Below is a small trained network, with its code and all its weights. Each question gives an input and a target symbol and asks what happens when units are switched off, that is, made to give their printed mean instead of their output.

import numpy as np


def w(rows, s, z=0):
    codes = np.array(rows[::2]) - 128.0
    scale = np.full(codes.shape[1], s)
    scale[-1] = z or s
    return codes * scale


def f(y):
    return np.maximum(y, 0)


def softmax(a):
    e = np.exp(a - a.max(-1, keepdims=True))
    return e / e.sum(-1, keepdims=True)


def log_softmax(a):
    a = a - a.max(-1, keepdims=True)
    return a - np.log(np.exp(a).sum(-1, keepdims=True))


def net(x, mask):
    ids = ['ΓΔΘΛΣΦΨαβεζμπτω'.index(c) for c in x.split()]
    T = len(ids)
    res = E[ids] + P[:T]
    u = 0
    for l in range(2):
        q, k, v = (res @ M[l].T for M in (Q, K, V))
        z = softmax(np.where(np.tri(T) > 0, q @ k.T / 2**0.5, -1e9)) @ v
        res = res + np.where(mask[u], z, O[l][:, -1]) @ O[l][:, :-1]
        u += 1
        y = f(res @ A[l][:, :-1].T + A[l][:, -1])
        res = res + np.where(mask[u : u + 16], y, B[l][:, -1]) @ B[l][:, :-1]
        u += 16
    return log_softmax(res[-1] @ U[:, :-1].T + U[:, -1])


Q, K, V, O, A, B = {}, {}, {}, {}, {}, {}
E = w([
[129,104,132,103,152],'Γ',
[114,52,156,110,81],'Δ',
[157,178,162,227,143],'Θ',
[138,83,151,121,137],'Λ',
[161,155,123,164,111],'Σ',
[142,77,161,102,59],'Φ',
[91,135,99,145,99],'Ψ',
[141,145,101,126,111],'α',
[254,147,162,150,98],'β',
[143,166,102,159,156],'ε',
[94,83,142,104,54],'ζ',
[156,121,132,148,168],'μ',
[185,93,166,157,107],'π',
[81,61,131,89,67],'τ',
[43,166,185,43,153],'ω',
],0.022)
P = w([
[196,197,53,133,143],'0',
[97,2,145,170,249],'1',
[99,20,160,194,253],'2',
[123,60,170,198,197],'3',
[157,248,220,64,56],'4',
[159,239,219,60,44],'5',
],0.009)
Q[0] = w([
[159,18,32,254,94],'0.h0',
[135,83,240,171,210],'0.h0',
],0.0071)
K[0] = w([
[189,169,4,158,70],'0.h0',
[115,154,130,105,100],'0.h0',
],0.012)
V[0] = w([
[153,18,219,172,54],'0.h0',
[144,104,253,30,200],'0.h0',
],0.0074)
O[0] = w([
[238,137,30,153,2,103],'0.h0',
[167,100,215,191,90,254],'0.h0',
],0.011,0.003)
A[0] = w([
[109,107,130,103,79,211],'0.n0',
[121,123,78,134,169,179],'0.n1',
[118,148,81,173,151,149],'0.n2',
[69,149,156,74,80,114],'0.n3',
[87,164,102,107,105,17],'0.n4',
[123,249,87,239,172,143],'0.n5',
[194,197,249,84,154,190],'0.n6',
[159,167,67,136,89,198],'0.n7',
[106,69,188,124,94,139],'0.n8',
[69,73,133,159,107,179],'0.n9',
[137,227,103,67,88,82],'0.n10',
[167,135,230,118,112,254],'0.n11',
[172,144,147,128,77,13],'0.n12',
[84,82,95,192,141,98],'0.n13',
[66,203,24,119,69,145],'0.n14',
[136,40,69,171,140,231],'0.n15',
],0.011,0.0037)
B[0] = w([
[157,137,154,183,185,165],'0.n0',
[108,91,254,132,66,158],'0.n1',
[201,158,172,123,146,148],'0.n2',
[164,119,137,184,102,158],'0.n3',
[102,91,154,135,134,131],'0.n4',
[80,183,138,81,123,174],'0.n5',
[126,87,117,139,100,243],'0.n6',
[94,175,179,192,94,178],'0.n7',
[124,205,79,107,137,202],'0.n8',
[167,171,153,145,176,170],'0.n9',
[11,167,90,222,115,157],'0.n10',
[36,115,123,102,142,250],'0.n11',
[78,155,107,119,210,182],'0.n12',
[161,152,119,26,76,157],'0.n13',
[165,48,138,205,149,152],'0.n14',
[195,196,228,176,61,176],'0.n15',
],0.0069,0.016)
Q[1] = w([
[201,135,168,99,204],'1.h0',
[35,61,2,109,136],'1.h0',
],0.0088)
K[1] = w([
[44,118,3,177,150],'1.h0',
[212,152,237,71,13],'1.h0',
],0.0052)
V[1] = w([
[240,20,234,81,149],'1.h0',
[192,253,155,115,194],'1.h0',
],0.008)
O[1] = w([
[176,101,169,184,211,122],'1.h0',
[194,185,7,164,233,254],'1.h0',
],0.013,0.006)
A[1] = w([
[106,123,184,93,156,109],'1.n0',
[106,248,131,24,71,236],'1.n1',
[144,100,100,60,127,156],'1.n2',
[98,41,138,158,63,118],'1.n3',
[190,148,32,71,124,85],'1.n4',
[190,81,99,162,130,50],'1.n5',
[157,106,63,114,202,2],'1.n6',
[145,133,64,183,91,68],'1.n7',
[139,143,126,152,178,130],'1.n8',
[164,167,90,137,167,46],'1.n9',
[111,92,89,86,167,71],'1.n10',
[174,132,134,132,113,36],'1.n11',
[144,94,167,221,121,138],'1.n12',
[157,164,75,166,186,104],'1.n13',
[83,129,126,168,178,180],'1.n14',
[102,169,153,150,119,202],'1.n15',
],0.013,0.0053)
B[1] = w([
[163,141,33,145,57,189],'1.n0',
[125,94,104,175,138,235],'1.n1',
[2,116,97,214,169,135],'1.n2',
[172,182,178,94,152,163],'1.n3',
[95,89,177,211,153,166],'1.n4',
[75,250,187,75,161,152],'1.n5',
[128,150,150,70,61,178],'1.n6',
[134,157,182,152,102,188],'1.n7',
[110,83,162,137,102,216],'1.n8',
[161,113,191,99,90,207],'1.n9',
[192,240,101,134,79,141],'1.n10',
[106,234,108,171,233,138],'1.n11',
[155,101,75,74,152,230],'1.n12',
[74,120,182,73,110,254],'1.n13',
[160,120,73,121,88,241],'1.n14',
[163,82,98,67,167,220],'1.n15',
],0.0069,0.019)
U = w([
[160,254,70,93,172,94],'Γ',
[120,74,159,117,19,46],'Δ',
[96,209,37,85,159,224],'Θ',
[86,237,76,22,108,41],'Λ',
[170,173,87,150,64,143],'Σ',
[32,98,201,137,98,83],'Φ',
[169,84,147,109,83,46],'Ψ',
[105,163,188,176,169,75],'α',
[148,114,167,142,238,150],'β',
[47,171,101,126,176,212],'ε',
[96,96,145,191,114,141],'ζ',
[174,17,91,133,149,255],'μ',
[87,79,214,43,174,99],'π',
[127,125,79,64,89,90],'τ',
[21,68,118,69,66,97],'ω',
],0.0082,0.0071)

Each question gives the input, a string of symbols that net reads in full, and the target symbol t.
The units are the heads (2 rows each of Q, K, V and O) and the neurons (one row each of A and B). Each row of codes is followed by its name. A weight is (code - 128) times the scale printed after its matrix; where a second scale follows, it is the last column's (O, A, B and U).
mask holds one flag per unit, layer by layer, with each layer's heads first. A switched-off unit (its flag False) gives its mean, the last column of its rows in O or B, instead of its output. The means were averaged over made-up inputs and are rounded, as every weight is.
A unit's drop is (log p(t) with every unit on - log p(t) with that unit switched off) / (log p(t) with every unit on - log p(t) with every unit switched off).
The circuit of an input: a set's keep is (log p(t) with only the set's units on - log p(t) with every unit switched off) / (log p(t) with every unit on - log p(t) with every unit switched off). Starting from the 12 units with the biggest drops (on a tie, the unit counted first), units are removed one at a time, each time the one whose removal leaves the highest keep (on an exact tie, the one counted first), for as long as the keep stays at least 0.8.
units of the circuit, in order: the units of the circuit, biggest drop first
most important unit: the unit with the biggest drop
k most important neurons: the k neurons with the biggest drops, biggest first
top k neurons in layer l: the k neurons of layer l with the biggest drops, biggest first
input Φ Γ π, target Σ: most important unit -> 0.h0
input ε Θ Φ Ψ π ω, target Θ: 2 most important neurons -> 0.n8; 1.n13
input Θ μ Θ Φ ζ, target π: 3 most important neurons -> 1.n13; 0.n11; 0.n1
input Θ Φ π ζ, target Φ: 2 most important neurons -> 1.n4; 0.n11
input Φ Γ ζ, target Σ: units of the circuit, in order -> 0.h0; 0.n15; 1.n13
input μ ζ ζ, target π: top 3 neurons in layer 0 -> 0.n11; 0.n9; 0.n10
input ζ τ ζ, target Δ: units of the circuit, in order -> 1.h0; 0.h0; 0.n15
input Ψ Δ Φ, target ω: 2 most important neurons -> 0.n10; 0.n15
input Φ μ α Σ, target Σ: units of the circuit, in order -> 0.h0; 0.n11
input π Θ ω, target Θ: units of the circuit, in order -> 1.n13; 1.n0
input μ Θ ω μ Φ Θ, target Θ: 4 most important neurons -> 0.n5; 0.n11; 0.n8; 1.n9
input Ψ μ π, target ω: units of the circuit, in order -> 0.h0; 1.h0
input ω μ μ Γ, target μ: 2 most important neurons -> 0.n6; 0.n12
input Φ Δ Θ, target Σ: units of the circuit, in order -> 0.h0
input Ψ Λ Λ, target ω: units of the circuit, in order -> 1.h0; 0.h0
input β μ β, target ζ: top 2 neurons in layer 0 -> 0.n10; 0.n15
input Σ μ Φ Φ, target ε: 3 most important neurons -> 0.n10; 0.n15; 0.n6
input ζ μ Δ ω μ, target μ: 3 most important neurons -> 0.n11; 0.n6; 0.n15
input Γ μ Γ ε, target μ: top 2 neurons in layer 0 -> 0.n8; 0.n12
input ζ ζ ω μ Ψ π, target μ: top 3 neurons in layer 0 -> 0.n11; 0.n6; 0.n15
input β μ ζ, target ζ: top 3 neurons in layer 0 -> 0.n15; 0.n10; 0.n11
input Θ μ α, target Φ: most important unit -> 1.n4
input ω Δ μ Φ, target μ: top 4 neurons in layer 0 -> 0.n11; 0.n6; 0.n3; 0.n10
input Δ Λ Γ, target Γ: 2 most important neurons -> 0.n11; 0.n15
input Φ Λ π Γ, target Σ: 3 most important neurons -> 0.n10; 0.n15; 0.n11
input Θ μ μ μ Φ, target π: top 2 neurons in layer 0 -> 0.n11; 0.n15
input ε Φ ζ, target Λ: top 2 neurons in layer 1 -> 1.n10; 1.n6
input Λ β Φ β β ζ, target Σ: top neuron in layer 1 -> 1.n7
input μ β μ Λ, target π: 2 most important neurons -> 0.n11; 0.n10
input Φ Θ μ μ, target Σ: top 2 neurons in layer 0 -> 0.n10; 0.n11
